Here is a tiny trained network, its code and every weight. The questions are about switching its units off for an input and a target symbol, where a switched-off unit gives its printed mean instead of its output.

import numpy as np


def w(rows, s, z=0):
    codes = np.array(rows[::2]) - 128.0
    scale = np.full(codes.shape[1], s)
    scale[-1] = z or s
    return codes * scale


def norm(h):
    return h / np.sqrt((h * h).mean(-1, keepdims=True) + 1e-5)


def f(y):
    return np.maximum(y, 0)


def softmax(a):
    e = np.exp(a - a.max(-1, keepdims=True))
    return e / e.sum(-1, keepdims=True)


def log_softmax(a):
    a = a - a.max(-1, keepdims=True)
    return a - np.log(np.exp(a).sum(-1, keepdims=True))


def net(x, mask):
    ids = ['ΦΩηθμψ'.index(c) for c in x.split()]
    T = len(ids)
    res = E[ids] + P[:T]
    u = 0
    for l in range(2):
        q, k, v = (norm(res) @ M[l].T for M in (Q, K, V))
        z = softmax(np.where(np.tri(T) > 0, q @ k.T / 2**0.5, -1e9)) @ v
        res = res + np.where(mask[u], z, O[l][:, -1]) @ O[l][:, :-1]
        u += 1
        y = f(norm(res) @ A[l][:, :-1].T + A[l][:, -1])
        res = res + np.where(mask[u : u + 12], y, B[l][:, -1]) @ B[l][:, :-1]
        u += 12
    return log_softmax(norm(res)[-1] @ U[:, :-1].T + U[:, -1])


Q, K, V, O, A, B = {}, {}, {}, {}, {}, {}
E = w([
[200,144,185,128],'Φ',
[9,86,67,104],'Ω',
[15,173,139,36],'η',
[57,111,80,64],'θ',
[100,154,91,59],'μ',
[32,158,193,131],'ψ',
],0.014)
P = w([
[107,254,136,105],'0',
[128,250,128,101],'1',
[145,231,111,113],'2',
[154,203,116,119],'3',
[159,181,120,119],'4',
[161,163,123,121],'5',
[165,146,129,120],'6',
[172,125,132,121],'7',
[179,89,128,117],'8',
[177,67,136,117],'9',
[162,51,149,127],'10',
],0.0076)
Q[0] = w([
[145,111,159,213],'L0H0',
[189,118,152,246],'L0H0',
],0.013)
K[0] = w([
[1,164,159,196],'L0H0',
[116,175,201,193],'L0H0',
],0.009)
V[0] = w([
[75,170,170,253],'L0H0',
[79,198,138,170],'L0H0',
],0.0072)
O[0] = w([
[30,150,69,253,2],'L0H0',
[202,99,136,160,179],'L0H0',
],0.0069,0.005)
A[0] = w([
[69,155,121,210,135],'L0N0',
[61,158,207,159,53],'L0N1',
[32,46,3,141,254],'L0N2',
[94,104,179,164,101],'L0N3',
[76,50,162,145,95],'L0N4',
[184,140,105,96,148],'L0N5',
[121,206,90,142,35],'L0N6',
[151,137,102,241,81],'L0N7',
[89,139,188,133,120],'L0N8',
[104,169,95,122,145],'L0N9',
[113,118,181,68,157],'L0N10',
[113,171,72,118,180],'L0N11',
],0.011,0.0033)
B[0] = w([
[198,123,179,158,147],'L0N0',
[184,107,122,184,175],'L0N1',
[2,208,198,96,191],'L0N2',
[165,82,144,155,145],'L0N3',
[63,62,114,25,146],'L0N4',
[125,111,196,133,186],'L0N5',
[113,88,110,158,143],'L0N6',
[136,100,152,33,139],'L0N7',
[129,75,111,150,172],'L0N8',
[156,88,192,108,168],'L0N9',
[82,95,130,218,254],'L0N10',
[145,142,159,79,180],'L0N11',
],0.0084,0.0081)
Q[1] = w([
[136,66,255,64],'L1H0',
[116,67,139,186],'L1H0',
],0.015)
K[1] = w([
[119,4,97,98],'L1H0',
[63,162,187,98],'L1H0',
],0.016)
V[1] = w([
[68,40,190,225],'L1H0',
[2,121,46,157],'L1H0',
],0.0087)
O[1] = w([
[119,233,24,120,255],'L1H0',
[90,255,164,142,9],'L1H0',
],0.0076,0.0029)
A[1] = w([
[58,184,95,119,58],'L1N0',
[54,123,133,136,115],'L1N1',
[195,154,210,218,112],'L1N2',
[138,238,41,146,194],'L1N3',
[60,162,141,221,144],'L1N4',
[30,56,142,192,67],'L1N5',
[68,38,66,103,121],'L1N6',
[146,189,106,55,147],'L1N7',
[128,66,108,227,88],'L1N8',
[246,126,114,140,79],'L1N9',
[212,154,127,139,1],'L1N10',
[87,45,151,94,129],'L1N11',
],0.011,0.006)
B[1] = w([
[143,155,173,140,189],'L1N0',
[143,165,98,115,203],'L1N1',
[86,147,132,161,201],'L1N2',
[193,72,109,96,186],'L1N3',
[181,100,130,194,192],'L1N4',
[162,194,119,137,183],'L1N5',
[140,124,142,143,201],'L1N6',
[141,98,76,146,219],'L1N7',
[7,127,72,125,171],'L1N8',
[109,149,105,67,165],'L1N9',
[130,156,140,149,138],'L1N10',
[168,119,132,173,253],'L1N11',
],0.012,0.0065)
U = w([
[86,77,75,130,47],'Φ',
[149,44,182,110,136],'Ω',
[215,221,112,170,3],'η',
[105,112,84,225,221],'θ',
[47,167,148,70,127],'μ',
[160,120,5,89,168],'ψ',
],0.014,0.0039)

Each question gives the input, a string of symbols that net reads in full, and the target symbol t.
The units are the heads (2 rows each of Q, K, V and O) and the neurons (one row each of A and B). Each row of codes is followed by its name. A weight is (code - 128) times the scale printed after its matrix; where a second scale follows, it is the last column's (O, A, B and U).
mask holds one flag per unit, layer by layer, with each layer's heads first. A switched-off unit (its flag False) gives its mean, the last column of its rows in O or B, instead of its output. The means were averaged over made-up inputs and are rounded, as every weight is.
A unit's drop is (log p(t) with every unit on - log p(t) with that unit switched off) / (log p(t) with every unit on - log p(t) with every unit switched off).
The circuit of an input: a set's keep is (log p(t) with only the set's units on - log p(t) with every unit switched off) / (log p(t) with every unit on - log p(t) with every unit switched off). Starting from the 12 units with the biggest drops (on a tie, the unit counted first), units are removed one at a time, each time the one whose removal leaves the highest keep (on an exact tie, the one counted first), for as long as the keep stays at least 0.8.
units of the circuit, in order: the units of the circuit, biggest drop first
top k neurons: the k neurons with the biggest drops, biggest first
top k neurons in layer l: the k neurons of layer l with the biggest drops, biggest first
drop when u is switched off: that unit's drop, to one decimal
input η Ω Φ Ω μ Φ η Ω θ ψ θ, target ψ: top neuron in layer 1 => L1N3
input Φ Φ Φ Ω η μ Ω η, target Ω: top 3 neurons => L0N2; L1N11; L0N1
input ψ μ Φ, target ψ: top 2 neurons => L0N10; L0N8
input ψ μ η, target ψ: units of the circuit, in order => L1N7; L0N2
input μ Ω ψ ψ ψ θ Φ, target ψ: top 2 neurons => L0N10; L0N2
input Φ ψ η θ Ω Ω Φ η η Φ, target η: top 3 neurons in layer 0 => L0N10; L0N2; L0N8
input μ Ω η Φ ψ ψ Ω θ Φ, target μ: top 4 neurons => L1N9; L1N11; L0N0; L1N4
input η Ω η η μ, target Ω: units of the circuit, in order => L1H0; L0N2
input Ω Φ θ θ Φ θ ψ μ ψ η μ, target ψ: top 2 neurons in layer 0 => L0N4; L0N8
input ψ ψ η η Ω μ θ μ θ ψ θ, target ψ: top 3 neurons in layer 0 => L0N4; L0N8; L0N2
input Φ μ μ Φ, target Ω: top 2 neurons => L0N10; L0N2
input θ θ ψ η θ Φ η μ θ, target Ω: top 2 neurons => L1N11; L1N8
input η μ η μ Φ, target Ω: top 2 neurons => L0N2; L0N10
input Φ η η θ, target μ: units of the circuit, in order => L0N2
input η μ Φ Φ μ ψ η η, target ψ: top 2 neurons in layer 0 => L0N8; L0N4
input Φ θ η Ω Φ Ω η, target η: top 2 neurons in layer 0 => L0N10; L0N2
input μ θ η Φ θ θ, target μ: top 2 neurons in layer 0 => L0N2; L0N10
input μ Ω η μ μ η μ Ω Ω Ω η, target η: drop when L1N8 is switched off => 0.1
input Φ μ Φ Ω η μ θ μ θ, target Ω: drop when L1N4 is switched off => 0.1
input ψ μ μ ψ Ω, target μ: drop when L0N2 is switched off => 0.2
